Each row is followed by its class number.
[ -1  19 -26 -19 -43 -20 -19 -52  10 -49  37  71 -15  22 -26 -13 -49 -18
   2   5  -8 -34  14  -7 -22 -28 -16   6  45  34 -36   4  55  -7 -41   5]  6
[-15 -65   1 -43 -16  25  34   2  12   4  28  20  50  -6  -7  -1   9 -28
  -5   3 -32 -25 -43  -6  10 -35  12  -2 -14  29 -20 -18 -51   1  56  -8]  4
[ 12 -30  30   9  17   2 -12  27  -7  15  -1  11  16 -39 -10   4 -22  -4
  29  31  25 -22 -32 -19 -15  -2 -25   0 -31   8 -25  15   7 -13   8  17]  3
[ 10 -22 -15  25  10   7 -13 -30  45  33   1  65  -7   0 -17  16 -35 -24
  22  20  22  16  -9  36 -20  -7   5   0  29   9 -14   8  58  15   3  -2]  5
[-13 -25 -16 -52  12  -5  -6  -5  -9 -17   2  46  50 -48   6  28  17 -16
 -17  12 -51  20  34  56 -10 -31 -24 -71   3  12 -18 -16  -5 -12 -49 -68]  7
[ 15  13 -27 -35   2  -1  11 -45  11 -12 -27  55  11 -18 -11   1 -44  -6
  14   4 -29 -25   2  -6 -54 -46   5 -25  47  -2 -20   4  69 -19 -19  10]  7
[ 13  -6 -34 -42  12  11 -35 -61  47 -20   1  25  17 -17  -7  -7 -34 -67
   5  -7 -32  -9   3  -8 -42 -24 -28  29  43   7 -32  -3  47  -2 -21  41]  6
[-34 -45   5  18  39 -26  13   3  30  -9 -28  36   5 -35   3 -26  -2  -2
  21   4  65  20  39  39 -10  46  -4 -13 -16  22  -3 -44   6  16  15  15]  8
[ -4 -29 -31  45  -4 -19  22 -52  60 -26  34  35  17  -9  27   8 -17  14
  37  16  43  -2  21  17 -24 -23 -13  15 -39  24  26 -39 -14 -17   6  29]  3
[-17 -21  10 -46  -7  45  18 -27 -16 -18   6 -12   9 -47 -12 -11 -32 -75
  18  52 -68  22 -50 -36  -5 -29 -28  34 -11  -5 -29  26 -44  26  -7 -43]  4
[ 24 -13 -23 -23  20  -5 -39 -18  67  16 -12  44  -3 -27 -13 -11 -33 -65
  32 -22 -49 -14  -3   5 -58 -35  -1 -30  46   9 -31   2  62 -43 -36  -1]  7
[-19 -26  -9 -35  12   2 -21 -31  47 -47  63  34  -8   1  -7 -10  72 -55
 -15 -13 -38  48  42  64  12  59 -37   0 -33   7  16 -43 -34  36 -21  -2]  3
[  2   7   4 -26  32 -17 -18  -3  27 -32 -27  46  -7 -23  10  11  -1 -50
  24  32 -16  21   7  -4   1 -14   8  48  54  -4   0  -4  33  -6 -18   3]  2
[ 18 -41  26  -1  20   6  11   9  -5  22  -5  26   5 -24  -6  -7 -13 -19
  33  31  24  -1 -31   2 -21  -6  40  -4  -5 -12 -19   9  -2 -16  64  25]  4
[ 14 -23 -16  28  50  15 -35  24   9 -41 -15  34  -7 -18   0 -89  44  -7
 -46  32  -4  18  18  44  10   8 -21   0 -11   4   8   6 -21  38   6  63]  2
[  0   1 -34 -29   6   1  18 -62  41   9  25  30 -16 -16 -10 -40 -28 -46
  32   5 -12  16   8   4 -27  15   9  -7  45  13 -11  16  52  16   9  10]  8
[ 23  21 -10   3  35 -23 -48 -31  54 -15   9  27   1  -8   8  -7 -21 -24
  24  16   5  -3  -2  -7  -8  -7  -1  22  14   1 -11   6  24 -16 -24 -22]  6
[-11 -37  -1  -6 -10  -2  10  -9  23 -19  26  63 -12 -22 -12  -6  65 -12
 -17  16  -5 -10  20  26  31  -8  27 -41   1  46  30 -17 -39  30  12 -50]  8
[  8   1  35  -2   2  -8   6  27 -38  11  23   6   6   0  -1   2  -8  -3
   2  28  27   8 -21 -10 -30   0  23  36 -21   1 -28  18 -13  -7  38  51]  8
[ 18 -44  27   6   0   7 -10  10 -12  39 -31  -8 -26 -16 -15  -5 -11 -17
  -2   5  15 -10 -19  -6 -42 -12  37   4  -1  -9  -8   0   2  -7  34  24]  1
[-12 -18 -12  -7  41   0  -8  51  29 -36  22  31   9 -30 -13 -13  38 -57
 -43  10  -2  45   9  57  -3  47 -42  62 -49  28 -10   1  11  15 -75  78]  4
[ 10   5  24 -19  -5   0  -6  54 -10  50  11  14   2 -28  -7  21 -24 -37
 -13   2   6 -17 -17  -2 -29  11 -30  11 -25  40 -35  12  21 -25  21  27]  7
[ 36 -45 -43   5 -13  19  43   0  26   1 -31  36  30 -47   8  17  69 -30
  16   3 -57 -26   7  51 -10   3  19 -50  33  17  26   7 -21 -42  -3   8]  7
[ -6 -12 -19 -19  27  19  -6 -36  30  -3 -31  62  19  -5  -9  14   9   5
  27  28   1 -29  -4  27 -33 -44   5 -43  26  -6 -22 -12  26   5  -8  -8]  2
[ -4  34 -10 -30 -18   6  14  18 -41  13  -8  57  13  13  21  38  51 -25
  -1  13 -35  12   3  11  -6 -27  42  17  41  -8  12 -21 -11  -5   5  15]  4
[  8 -17  21   6   0   2 -16 -18  -1  31  17   1   4  12 -17   4 -20 -25
  30   7  17  -4 -29  -4 -26  32  -7  25 -20 -16 -35   6   0  -2  23  28]  4
[ 15 -19  15  34 -22 -22 -18 -12   3  46  32  27  15  19  10  30 -13 -11
  -2  27  40  -8  -4   8 -13 -31 -13  18 -14  16 -41  15  18 -20  -1  -4]  6
[-14  18  19  25 -56  24  24  19 -51 -40  11  17 -71  26   7   7   8  11
  13  57  19  10  -6  30  58  20  21  14  43  21   1  17 -48 -22 -14 -58]  1
[  9 -15   5 -12   7   8 -46 -51  17 -43   7  27  23  -6 -48 -14 -10 -12
  12 -11 -31  -4   8 -31 -28 -25 -13  -8  29 -37   9  -8  19  18 -17  24]  5
[-27 -20  22   8 -27   2  19 -16   3 114  32  17 -59  22   4 -10  79 -32
  35  52  29   7  -8  21  38  35 -12 -29  -2 -13  -9   9   7  35 -14 -27]  1
[ -1 -17  19  -4  15  66  15  -8  -9   3 -31  26 -40 -15  -6 -13  14  14
  18  81 -23  16 -64  35 -38 -35  43 -21   9   7 -22  32 -50  19  43 -44]  2
[ -3 -70 -15  15  33  30  77  28  39  72 -25   1  51  14   9 -14  10 -42
  22 -15 -65  70 -25  35 -15  -2 -11   0 -12  18  -3 -37 -23  26   4  25]  8
[ -8  -6   7  16   2  -2   1  10 -16  19  32  28  14   1 -11 -31 -10 -20
  15  27  16 -26 -22  13 -44  13  -6  50 -26  12 -28  14   4 -22  18  35]  2
[  6   7  11  -2   9   8 -12  22 -17 -15   4  -3   7 -19  18   1 -20 -13
 -20  20  19  20   0   4 -11   3 -21  35 -17   8 -25  16  -1  -8  18  23]  3
[ 21  26  -1  31 -15 -51 -34  48 -46  43 -18   9  14   5  28   5   7  38
   2   7  -6   5   4  18 -25  27  -7 -38 -29  -4 -14  -5 -37  -6  12  33]  7
[-19  48   2 -25 -17  -3  -2  26 -38 -42 -10  17  -1 -14   5 -33  51  33
 -10   7 -35 -36   5 -23  -4  -5  23 -50  16  43   7 -10 -77  -9 -26 -77]  8
[ -1 -14   9  -1   3  -2 -14  21 -15  26   6  22   8  -7 -20  -4 -12  10
  13   1  -9 -36 -36 -29 -48 -33  12  11 -17  -2  -4 -17  17  -7 -16  42]  5
[ 10  15 -17 -27  14   7 -14 -26  23 -34 -24  47  -3   4 -18   6 -69 -36
  24   5  -1  -7   9  -9  -7 -26  -6   1  44 -26 -20 -12  68 -18 -20  -9]  1
[-26  25  19  55  15   4 -15  68 -29  10 -26 -24  -3 -20  33 -28  35 -10
   0  45  29  48   8  11  68  35  -9  40  -6 -33  21  20 -42 -11 -16 -58]  1
[-14 -42 -12  19  21 -41  36  39  -5 -14   6  22  -7 -41  63  -5 -12 -15
  42  59  80  34  25  46  47  28 -14  36   8  24 -16 -11   6 -12  11 104]  3
[  3 -14  -5 -34  38  -7 -30 -75  42 -19 -19  32  35 -28   0   0 -45 -23
  -1  18  22 -16  12   2 -34 -13 -13   3  27   8 -49   4  37 -12  10 -22]  0
[ 37   4   9 -16  -1   9   7  11 -13  63  -9  19 -16 -14 -10  46 -24 -37
  29  25 -23 -10 -52 -10 -25  10  36  16  11  -3 -10  22  20   8  41  -6]  5
[-49 -25  -8  -5  33  39   4   6  37 -35   1  29  36 -52 -23 -56  57  -1
  -3  12  24  42  43  54   4  21 -38 -67   7  23   5  -1 -24   9 -21   0]  4
[  2  -4   0   9   8  10 -13 -21  22  34   0  15  -6  -8 -13  -1  -4 -69
  22   5 -10  10   7   9 -50 -19   9  30  33  -7 -33  21  29 -14 -24  61]  0
[ 21 -75 -28  17  10  31  66 -21  37 -51 -17   8 -46  11  19 -49 -18 -21
  39   9  -4 -32   3  19  15  17 -65 -17 -20  34 -17 -62  -4  -7 -35  82]  3
[  6   7  -5  -6  25   6 -17 -34  23   4   0  60   1  29   8 -21 -34   3
  31  32 -46  31 -22  12 -30 -40   2  -9  31  20 -11 -27 -14   9   7 -49]  2
[ -6  34 -22 -14 -39  -1 -18 -24   4 -22 -13  48   2  18   2 -20   5  -6
 -26   2 -14 -36  13 -18 -49 -18 -27   2  29  31 -36  -5  20 -22 -15  48]  0
[-18 -35  -5  26   4  43  16 -12  19  39  10  88  35   7 -25 -12  96 -25
   9  37 -26  -5 -10  68   3  33 -38 -15   6  24  -4  -4  -6  -2 -43 -15]  0
[ 13  18   9   2  11 -70  29  29 -38  70 -16  41 -54 -17  36 -29  69 -33
  38  68  -4  41  16  46  15 105  16   7  28  32   1  17 -15  40   0  18]  2
[-15 -28  18   2 -17  63 -19  -9  -3  -1 -41  43  -6 -55 -33  25  37 -50
 -16  40 -15 -15 -13   6  22   0 -50  -1   1 -14   9  16   6  34  16 -24]  7
[ 24 -13  -9 -37   1 -27 -18 -49  54 -50 -10   0  10   9 -25 -37 -52 -29
 -30 -12   0 -16   8 -40 -11  -4 -28  17  20   1 -43  19  44   7 -14  18]  1
[  0 -41  26  24  34   1  36  10   3 -37 -19  34  47  -5 -32 -11   1 -26
   8   6   6  43  14  25  -5  18  -2  62   4 -14   5 -10   4  10   4  62]  6
[-18 -44  -3  -3 -37  -4 -37 -58  45 -12  31  60   1  42 -38   1 -32 -36
  10 -30 -19 -17  -3  24 -38  -1 -35  11   4   3 -43 -34  30   3  -4  24]  7
[-16  11  28   1  -4 -17 -16  24 -32  70  -6  -9  21 -21 -27 -18 -21 -25
   5  -3  -8  -1 -13 -29 -54   8   5  15  -7  -1 -36  31  12   4  14  23]  0
[  8 -23  28 -15  21 -23 -29 -24   1   8  12  22  30  -1 -29 -24 -57 -12
   4  -2  38 -11 -17 -19 -35  20   2  18 -26 -28 -45   9  44  -1  57  10]  4
[-58 -44  -1  -7  18  14   9 -23  10  57  11  34  40 -23 -32 -32  51 -65
  28 -15 -18   9  12  55 -20  50  -5  17  38  27 -10 -19 -25  38 -28 -12]  5
[-37 -59   0 -58   6  22  24  -4  37   4  -9   2 -38 -66  13  16   7 -60
  24  43 -13  -3 -26  26   8 -47  37 -32   1 -13 -38  14  -7  10  22 -27]  7
[-39  -6 -30   2  14 -20  18 -13  29 -19 -42  19 -15 -61  11 -74  22 -16
 -15  11  52   9  68  31 -62  24 -12  -7  20  24  -8   8  53  -4  -6  63]  2
[ 17 -15 -11   4  -4  11 -10  -9  49 -35   3  57 -34  14 -10   4 -45 -33
   8  18  22  -7  10   6   4 -26 -36  -4   6  13 -14 -24  54 -29 -29   9]  1
[ 17 -67  -5  45  40  16 -13  -4  21  22   1  45  24 -15 -21  -6  -5  10
  24 -12  21 -14   3  46 -25   4   3 -39 -23  27  17 -46 -12   0  13  17]  8
[ 12   5  -7 -36  -7   3 -58 -40  13 -41  42  77  52  24 -18 -11 -13 -41
  -9 -24 -19 -24  18 -19 -23 -21 -38  19  31  12 -14 -43  17 -29  14  33]  4
[ 59  11 -11  12  27  -5 -20 -21  43 -18 -18  31  34  18 -17  46 -31   5
  -3   8 -15   6 -17   3  32 -12   9   3  28 -12  -5  34  34  11  -1 -43]  6
[ 38  -9  -8 -11  16  12  -8  -4  36  -4  23 -12  26  41 -25   4  31 -29
 -73 -57 -30  27  39  32  15  13   3 -19  -7  -8  -1   1 -13  46  29  15]  5
[-30 -34  17  -9   7  17  27  58 -31  19  -7   7  -8 -27  -3  13 -73 -33
   3   5  25  -7 -27   9 -34 -33  31  41 -24   5 -38 -16  27 -17  31  18]  5
[  1 -42 -30 -40  66   5  24   6  62 -29   3  -2   3 -62  17  46  33 -31
 -49   6  25  35  51  68  11 -24  10 -50 -51 -15  -4   4  61   4 -50 -33]  8
[ 21 -21  -9  22   6  24  42   9  -4  -9  45 -36  11 -16  -9 -38 -56  -5
  33  14  -5  20  -5 -10  22 -44  25 -36  15  -8  -9  53  -8 -21  20  -3]  8
[ 41 -30  -5 -19  33  -5 -28 -23  50   3 -52  17   0  -7   1  37 -17   1
 -11  12  -8   4 -15   1 -12 -31   7 -25  12  -4  -9 -10  29   1 -26 -36]  1
[ 15 -32   3  35  -9  31  19  -2  66  63 -17 -18  23 -11   3  71  77 -57
  13  -7 -34   4 -18  15  34  14 -13  26   7 -11  28  21  -5 -21 -21 -56]  7
[-14 -42 -34 -11  37  14  22  20  32 -28  23  18  15  -5 -21 -33  23 -20
 -22 -20 -32   8  28  72  15  28 -36 -21 -14  40  -1 -22   6  15 -62  10]  2
[ -1   5  -7  -2   9  10 -16 -10  -1  40  -4  50   9   4 -11 -11  15  -3
  39  -4 -12 -25  -2  15 -32   2  -6 -51  11 -17 -17 -11  44 -16 -19 -29]  3
[  0 -17  42   2   3  -8  -8  17 -12  28   3  22   3 -11 -18   5 -56  -4
  11   5  49   8 -13 -21 -40   7 -11  29 -22  10 -26  -3  36   6  68  56]  3
[-10 -38  -4   1 -40  51 -30 -29  33 -43  46  78 -27  -8 -17 -20  56 -44
  38  14 -37  14   4  17 -32 -10 -33 -13  42  40  34 -49 -23 -50 -24  40]  4
